Below is a small trained network, with its code and all its weights. Each question gives an input and a class and asks what happens when units are switched off, that is, made to give their printed mean instead of their output.

import numpy as np


def w(rows, s, z=0):
    codes = np.array(rows[::2]) - 128.0
    scale = np.full(codes.shape[1], s)
    scale[-1] = z or s
    return codes * scale


def f(y):
    return y / 2 * (1 + np.tanh(0.7978845608 * (y + 0.044715 * y**3)))


def log_softmax(a):
    a = a - a.max(-1, keepdims=True)
    return a - np.log(np.exp(a).sum(-1, keepdims=True))


def net(x, mask):
    res = np.array(x, float).reshape(1, 4) / 4 @ E
    y = f(res @ A[0][:, :-1].T + A[0][:, -1])
    res = res + np.where(mask, y, B[0][:, -1]) @ B[0][:, :-1]
    return log_softmax(res[-1] @ U[:, :-1].T + U[:, -1])


A, B = {}, {}
E = w([
[79,114,193,116,156,218,194,143],'x0',
[139,244,133,117,93,157,92,59],'x1',
[162,103,153,165,89,108,212,68],'x2',
[130,144,183,251,173,120,105,146],'x3',
],0.013)
A[0] = w([
[72,108,69,70,76,71,131,80,115],'N1',
[88,162,115,92,194,163,60,200,2],'N2',
[59,111,172,137,106,238,181,100,52],'N3',
[42,139,161,83,190,203,135,144,76],'N4',
[159,104,122,32,87,213,180,133,100],'N5',
[162,118,149,140,126,117,197,78,48],'N6',
[208,140,96,133,112,56,96,129,69],'N7',
[89,3,98,118,124,89,156,194,53],'N8',
[167,102,132,152,93,124,198,66,56],'N9',
[108,119,105,27,120,128,193,112,54],'N10',
[131,133,133,183,149,117,141,109,42],'N11',
[124,161,170,229,173,164,148,165,150],'N12',
[112,229,131,111,72,180,106,51,56],'N13',
],0.011,0.0034)
B[0] = w([
[139,209,110,170,169,110,99,159,193],'N1',
[163,112,20,60,206,215,161,78,214],'N2',
[67,127,70,166,52,92,58,202,218],'N3',
[74,126,103,179,94,133,48,143,221],'N4',
[133,188,158,164,160,85,85,166,219],'N5',
[111,75,47,127,170,225,92,108,174],'N6',
[115,135,93,189,73,99,17,177,185],'N7',
[73,75,173,101,105,49,142,36,247],'N8',
[108,75,50,109,196,254,102,141,188],'N9',
[198,179,185,128,232,78,151,140,204],'N10',
[160,183,88,159,232,152,160,109,152],'N11',
[171,203,213,156,149,99,132,124,229],'N12',
[24,90,195,108,123,95,131,22,223],'N13',
],0.0099,0.014)
U = w([
[173,193,203,178,210,87,128,147,113],'0',
[61,57,212,111,93,80,134,10,87],'1',
[122,87,52,109,185,225,125,112,132],'2',
[98,133,103,189,31,97,83,191,114],'3',
[121,135,189,131,93,105,140,129,246],'4',
[172,138,92,122,102,146,234,194,102],'5',
],0.011,0.014)

Each question gives the input, the list of numbers given to net, and the class t.
The units are the neurons (one row each of A and B). Each row of codes is followed by its name. A weight is (code - 128) times the scale printed after its matrix; where a second scale follows, it is the last column's (A, B and U).
mask holds one flag per neuron, in row order. A switched-off neuron (its flag False) gives its mean, the last column of its row in B, instead of its output. The means were averaged over made-up inputs and are rounded, as every weight is.
A unit's drop is (log p(t) with every unit on - log p(t) with that unit switched off) / (log p(t) with every unit on - log p(t) with every unit switched off).
The circuit of an input: a set's keep is (log p(t) with only the set's units on - log p(t) with every unit switched off) / (log p(t) with every unit on - log p(t) with every unit switched off). Starting from the 12 units with the biggest drops (on a tie, the unit counted first), units are removed one at a time, each time the one whose removal leaves the highest keep (on an exact tie, the one counted first), for as long as the keep stays at least 0.8.
units of the circuit, in order: the units of the circuit, biggest drop first
unit that matters most: the unit with the biggest drop
top k neurons: the k neurons with the biggest drops, biggest first
drop of u: that unit's drop, to one decimal
input [6,8,-2,3], class 1: units of the circuit, in order	N13
input [-8,-5,-8,3], class 2: top 2 neurons	N2; N3
input [4,2,-1,-4], class 0: top 4 neurons	N10; N5; N7; N8
input [-8,1,-7,6], class 3: top 2 neurons	N7; N9
input [5,2,3,-2], class 3: top 2 neurons	N3; N2
input [-4,-1,0,-4], class 0: top 2 neurons	N3; N4
input [0,2,7,-5], class 2: top 2 neurons	N9; N6
input [6,5,0,-3], class 3: top 4 neurons	N3; N8; N4; N5
input [-5,-8,-8,4], class 1: top 3 neurons	N8; N9; N6
input [-4,1,3,1], class 3: top 3 neurons	N2; N7; N10
input [-6,-2,7,-6], class 2: top 3 neurons	N9; N6; N12
input [5,-7,-6,-4], class 1: top 2 neurons	N8; N9
input [-3,2,-3,-7], class 0: drop of N11	0.0
input [7,4,-6,6], class 3: drop of N3	1.1
input [1,-5,-4,-5], class 0: drop of N8	-0.1
input [4,6,-2,-1], class 1: unit that matters most	N13
